[[ 29  42  57]
 [-27  -7 -47]
 [ 41  39   3]
 [-33 -18 -51]
 [ 38  40  45]
 [ 17  11 -20]
 [ 43  41  32]
 [-29  37 -10]
 [  8   7  43]
 [ -1 -11  44]
 [-15  22  66]]
->
[[ 29  42  57]
 [ 43  41  32]
 [ 38  40  45]
 [ 41  39   3]
 [-29  37 -10]
 [-15  22  66]
 [ 17  11 -20]
 [  8   7  43]
 [-27  -7 -47]
 [ -1 -11  44]
 [-33 -18 -51]]

[[-66 -49]
 [-53 -38]
 [-53 -41]
 [ 55  28]
 [-57 -40]
 [  0   1]]
->
[[ 55  28]
 [  0   1]
 [-53 -38]
 [-57 -40]
 [-53 -41]
 [-66 -49]]

[[ 41  36  42  37  28 -67  40   2  43  44]
 [-40 -36 -43 -37 -29  62 -40   1 -42 -44]
 [-42 -37 -43 -39 -29  63 -42   0 -44 -45]
 [ 35  30  37  32  24 -69  35   3  37  37]
 [ 39  34  42  36  29 -65  38  -1  40  42]
 [ 41  35  43  39  29 -57  42   0  44  44]]
->
[[ 41  36  42  37  28 -67  40   2  43  44]
 [ 41  35  43  39  29 -57  42   0  44  44]
 [ 39  34  42  36  29 -65  38  -1  40  42]
 [ 35  30  37  32  24 -69  35   3  37  37]
 [-40 -36 -43 -37 -29  62 -40   1 -42 -44]
 [-42 -37 -43 -39 -29  63 -42   0 -44 -45]]

[[-61 -69 -59  61 -62 -61 -45 -58]
 [ 34  38  30 -34  32  34  25  31]
 [ 53  60  50 -53  53  53  38  49]]
->
[[ 53  60  50 -53  53  53  38  49]
 [ 34  38  30 -34  32  34  25  31]
 [-61 -69 -59  61 -62 -61 -45 -58]]

[[ 59 -58 -59]
 [ 68 -68 -68]
 [ 78 -79 -77]
 [ 79 -80 -78]
 [ 65 -64 -64]
 [-65  64  64]
 [ 72 -73 -71]]
->
[[-65  64  64]
 [ 59 -58 -59]
 [ 65 -64 -64]
 [ 68 -68 -68]
 [ 72 -73 -71]
 [ 78 -79 -77]
 [ 79 -80 -78]]

[[-53 -49 -36 -56 -40 -30 -51  19]
 [ 55  64  37  68  40  53  66 -38]
 [ 59  66  42  69  45  52  67 -35]
 [ 66  73  46  73  49  60  73 -40]
 [ 57  67  40  70  42  56  68 -40]
 [-59 -65 -42 -68 -45 -54 -67  38]
 [ 62  70  42  73  43  60  71 -42]]
->
[[ 66  73  46  73  49  60  73 -40]
 [ 62  70  42  73  43  60  71 -42]
 [ 57  67  40  70  42  56  68 -40]
 [ 59  66  42  69  45  52  67 -35]
 [ 55  64  37  68  40  53  66 -38]
 [-53 -49 -36 -56 -40 -30 -51  19]
 [-59 -65 -42 -68 -45 -54 -67  38]]

[[-20  24 -12  47  -1  44  -8   7 -42  15  -2]
 [ 17 -45  -1  18  -6 -78  10  12  14  -4 -12]
 [ 18  15 -12 -20  10  11   1   3  55 -22  -7]
 [ 13 -40 -16 -11   8  42   3  12  44   8  -2]
 [ 28 -48  -5   4   7 -11   6 -18  27 -27   2]
 [  8  32  -8  15  -5   1  11 -16 -35  16  10]
 [-27  33  -1 -10   6 -51  12  36  31 -10  14]]
->
[[-27  33  -1 -10   6 -51  12  36  31 -10  14]
 [  8  32  -8  15  -5   1  11 -16 -35  16  10]
 [-20  24 -12  47  -1  44  -8   7 -42  15  -2]
 [ 18  15 -12 -20  10  11   1   3  55 -22  -7]
 [ 13 -40 -16 -11   8  42   3  12  44   8  -2]
 [ 17 -45  -1  18  -6 -78  10  12  14  -4 -12]
 [ 28 -48  -5   4   7 -11   6 -18  27 -27   2]]

[[-52  32  49 -36 -11]
 [-56  30  46 -39 -14]
 [ 11  15  15  12  13]
 [-50  31  47 -34 -10]
 [  7  12  14   9  10]
 [-52  18  31 -38 -18]
 [-13 -20 -22 -15 -17]
 [ 43 -61 -81  22  -8]]
->
[[-52  32  49 -36 -11]
 [-50  31  47 -34 -10]
 [-56  30  46 -39 -14]
 [-52  18  31 -38 -18]
 [ 11  15  15  12  13]
 [  7  12  14   9  10]
 [-13 -20 -22 -15 -17]
 [ 43 -61 -81  22  -8]]
---
[[ 81 -54   2]
 [ 83 -55   3]
 [ 82 -52  -3]]
->
[[-55   3]
 [-52  -3]]

[[-37  -1 -14]
 [ 31 -82  35]
 [ 27   5  12]]
->
[[-82  35]
 [  5  12]]

[[-42   8 -50]
 [-52  41  18]
 [ 44   1 -63]
 [ 45  24 -49]]
->
[[ 41  18]
 [  1 -63]]

[[-59 -39 -58 -78 -78]
 [ 43   9  19   9   9]
 [-30 -34 -48  -2  -2]
 [-10  -8   0 -39 -39]]
->
[[  9  19]
 [-34 -48]]

[[ 14   6  81  62  54]
 [ 14 -41  83  63  55]
 [ 16  21  71  62  48]
 [ 16   3  74  62  50]]
->
[[-41  83]
 [ 21  71]]

[[-45  49  67]
 [-70  41  27]
 [-45  41  39]]
->
[[41 27]
 [41 39]]
